Each row has a name. After each piece below comes the name of the row it's from, unless a question asks for something else. Each question is about the rows just above it. Places in a row count from 0.

Columns, left to right: C P V M D
[207 123 156 127 113] : j_452
[ 99 152 170 110 112] : j_698
[148 154 111 205 123] : j_140
Table of tags by key:
[170] -> j_993
[169] -> j_70
[99] -> j_188
[111] -> j_562
[100] -> j_83
[110] -> j_944
Look up the entry of j_698 at place 2 in the table:	j_993
Which row holds this, read backwards? [123 205]	j_140
One entry of j_140 was changed: [148 153 111 205 123]. Where, and from what?	1, [154]
[170 111] is in which column, read top down?	V
One entry of j_698 was changed: [ 99 152 170 111 112]. Where, and from what?	3, [110]
[127 110] is in which column, read top down?	M

Columns, left to right: K Z E Q W
[148  82 112  82  90] = j_222
[148  63 112  82  90] = j_910
[145  62 115  81  92] = j_15
tags:
[81] -> j_447
[82] -> j_574
Join j_222 by its entry at place 3:	j_574
[ 82 112  63] is which row, read backwards?	j_910
Where does [145  62 115  82  92] differ from j_15, and what was there?	3, [81]
Changed j_910: [148  63 113  82  90]. Place and old value:	2, [112]
Which row holds [148  63 112  82  90]?	j_910

Columns, left to right: T X H U L
[137 144 119 127 113] -> j_727
[138 144 127 119 113] -> j_151
[139 142 124 131 115] -> j_612
[145 131 143 142 126] -> j_236
[127 143  62  89 111] -> j_175
One entry of j_727 was changed: [137 144 119 127 112]. Where, and from what?	4, [113]
Which row holds [113 127 119 144] read backwards?	j_727
Where does [137 144 119 127 114] differ from j_727, and what was there?	4, [113]
Changed j_175: [126 143  62  89 111]. Place and old value:	0, [127]

Columns, left to right: A B S J
[144 101 114 147] -> j_770
[187 161 187 206] -> j_97
[144 165 114 147] -> j_994
Which row holds [165 144] read backwards?	j_994
Which column holds [206 147] top down?	J
key -> tag
[147] -> j_183
[161] -> j_745
[101] -> j_593
Join j_770 by its entry at place 1:	j_593
q: [144 101 114 147]	j_770
q: [144 165 114 147]	j_994

Columns, left to right: Fuv Togi Bosov Tipap gobil rupa kat Gela Lamo
[149 132 124 106 138  91 149 138 148] : j_669
[ 84 158 120 107 126 153 153 113  61] : j_586
[ 89 144 122  90 132 116 142 139 160] : j_395
[117 137 131 139 142 125 184 119 114] : j_367
Which column holds this, read top down? [ 61 160 114]	Lamo
[126 132] is in which column, read top down?	gobil
Which row holds [144  89] read backwards?	j_395

Columns, left to right: lop gapag bisuv sen lasi Bis vube
[ 96 134 130 137 165  94 103] : j_951
[122  99 115 109 193  96 130] : j_111
[163  85 100 112 134 128 156] : j_50
[106 140 108 138 114 158 171] : j_946
One entry of j_111 was changed: [122  99 115 109 193  96 129]. Where, and from what?	6, [130]
Changed j_946: [105 140 108 138 114 158 171]. Place and old value:	0, [106]

Columns, left to right: zok volip goli lisi vami bal letot dafa Povit vame
[139 134 157  78 128 117 103 119 105 160]  j_741
[127 152 134 108 113 137  84 129  94 155]  j_913
[147 144 128 133  91 128 103 115 128 116]  j_752
[135 104 131 130 128 129 134 136 133 126]  j_342
[144 118 144 138 128 140 124 136 117 125]  j_228
[117  93 138 172  55 113 191 108 113 144]  j_750
[131 125 128 135 131 133 126 131 130 124]  j_633
[137 127 133 125 110 147 112 112 124 121]  j_146
[150 134 108 113 137  84 129  94 155 112]  j_560
[128 156 151 106 126 137 128 128  88 152]  j_881
[134 124 135 124 112 143 120 113 128 124]  j_285
Which row holds [155  94 129  84 137 113 108 134 152] read backwards?	j_913
Changed j_560: [151 134 108 113 137  84 129  94 155 112]. Place and old value:	0, [150]
Changed j_146: [137 128 133 125 110 147 112 112 124 121]. Place and old value:	1, [127]
Which row holds [124 112 112 147 110 125 133] read backwards?	j_146
Where does [144 118 144 138 128 140 124 135 117 125] differ from j_228, and what was there?	7, [136]
Which row holds [138  93] read backwards?	j_750

Columns, left to right: R G Y N
[145 144  90 132]  j_926
[182 147 190 164]  j_604
[182 147 170 158]  j_438
[105  92  64 112]  j_467
Which column holds this, read top down? [144 147]	G
tags:
[90] -> j_218
[190] -> j_279
[91] -> j_176
[89] -> j_259
[132] -> j_23
Join j_926 by its entry at place 2:	j_218
Which row holds [182 147 190 164]?	j_604

Columns, left to right: Tavol Guda Kori dek duru
[114 135 128 128 122] : j_591
[133 121 128 127 125] : j_925
[123 160 129 129  93] : j_983
[149 130 128 126 130] : j_423
[100 156 128 128 122] : j_436
[126  92 129 131  88] : j_243
[184 128 130 126 147] : j_9
[169 130 131 126 107] : j_80
[127 126 127 127 129] : j_396
[137 116 128 127 123] : j_734
[134 126 128 125 130] : j_785
[130 123 124 132 190] : j_628
Where does [127 126 127 127 128] differ from j_396, and what was there?	4, [129]
Which column holds [127 137 134 130] top down?	Tavol
[184 169 127] is in which column, read top down?	Tavol
Changed j_983: [122 160 129 129  93]. Place and old value:	0, [123]

Columns, left to right: Vaba Takof Mun Zege gemug teko vuf zaram
[131 126 113 128 145 173  70 142] : j_952
[148 131 114 137 150 191  54 146] : j_185
[114 120 123 129 134 148 113 142] : j_317
[143 129 113 134 148 184  60 144] : j_155
[139 129 127 136 134 148 111 136] : j_856
[134 127 120 130 139 156  93 136] : j_280
One entry of j_952 was changed: [131 126 113 129 145 173  70 142]. Where, and from what?	3, [128]
Which row holds [134 113 129 143] read backwards?	j_155
[148 114 143] is in which column, read top down?	Vaba
Where does [114 120 122 129 134 148 113 142] differ from j_317, and what was there?	2, [123]
Where does [134 126 120 130 139 156  93 136] differ from j_280, and what was there?	1, [127]

Columns, left to right: dudid gaka nafe Pebo luk fanu
[165 114  92 155 149 157]  j_153
[119 189 148  96 185  56]  j_117
[100 124 194  66 176  62]  j_319
[119 154 148  96 185  56]  j_277
[165 114  92 132 135 116]  j_308
[ 97 158 159  78 142 137]  j_465
[198 158 159  78 142 137]  j_956
Where does [119 189 148  96 184  56] differ from j_117, and what was there?	4, [185]
Which column holds [114 189 124 154 114] top down?	gaka
Which column holds [119 165] top down?	dudid
One entry of j_465 was changed: [ 97 159 159  78 142 137]. Where, and from what?	1, [158]
Which column holds [148 194 148  92] top down?	nafe
Table of tags by key:
[185] -> j_297
[136] -> j_934
[141] -> j_567
[135] -> j_707
[176] -> j_210
[142] -> j_434
[114] -> j_563
The tag of j_308, keyed by place 4:	j_707
Which column holds [154 114 158] top down?	gaka

Columns, left to right: Bodo mez zefu Lotam petim veso Sekev
[ 78 180 139 129 135 132 115] = j_797
[152 155 133 102  99 167 150] = j_480
[108 155 100 155 149 112 141] = j_166
[122 106 187  77 174 134 120] = j_638
[124 110  98 109  99 169  78] = j_136
[ 95 131 130  91 135 161  88] = j_424
[161 154 133 105 110 148 167] = j_648
[109 110 171 140 117 102 115] = j_374
[107 115 148 149 134 174 125] = j_114
[182  98  87 161  60 113 116] = j_96
q: [122 106 187  77 174 134 120]	j_638
Where does [161 154 132 105 110 148 167] differ from j_648, and what was there?	2, [133]
Where does [107 115 148 150 134 174 125] differ from j_114, and what was there?	3, [149]

Columns, left to right: pil Siz duri rin fasu fuvug zupi
[ 83 104 117 131 111  80 118] : j_331
[120  74 110 129 130 109 121] : j_3
[128 145 118 133 139 145 168] : j_122
[134 125 110  48 101 144 160] : j_496
[124 138 147 132 112 111  78] : j_55
[ 94  69 105 185 122  56 112] : j_589
[ 56 122] is which row, read backwards?	j_589
Table of tags by key:
[144] -> j_327
[143] -> j_658
[134] -> j_684
[80] -> j_634
[48] -> j_974
[145] -> j_119
The tag of j_496, keyed by place 5:	j_327

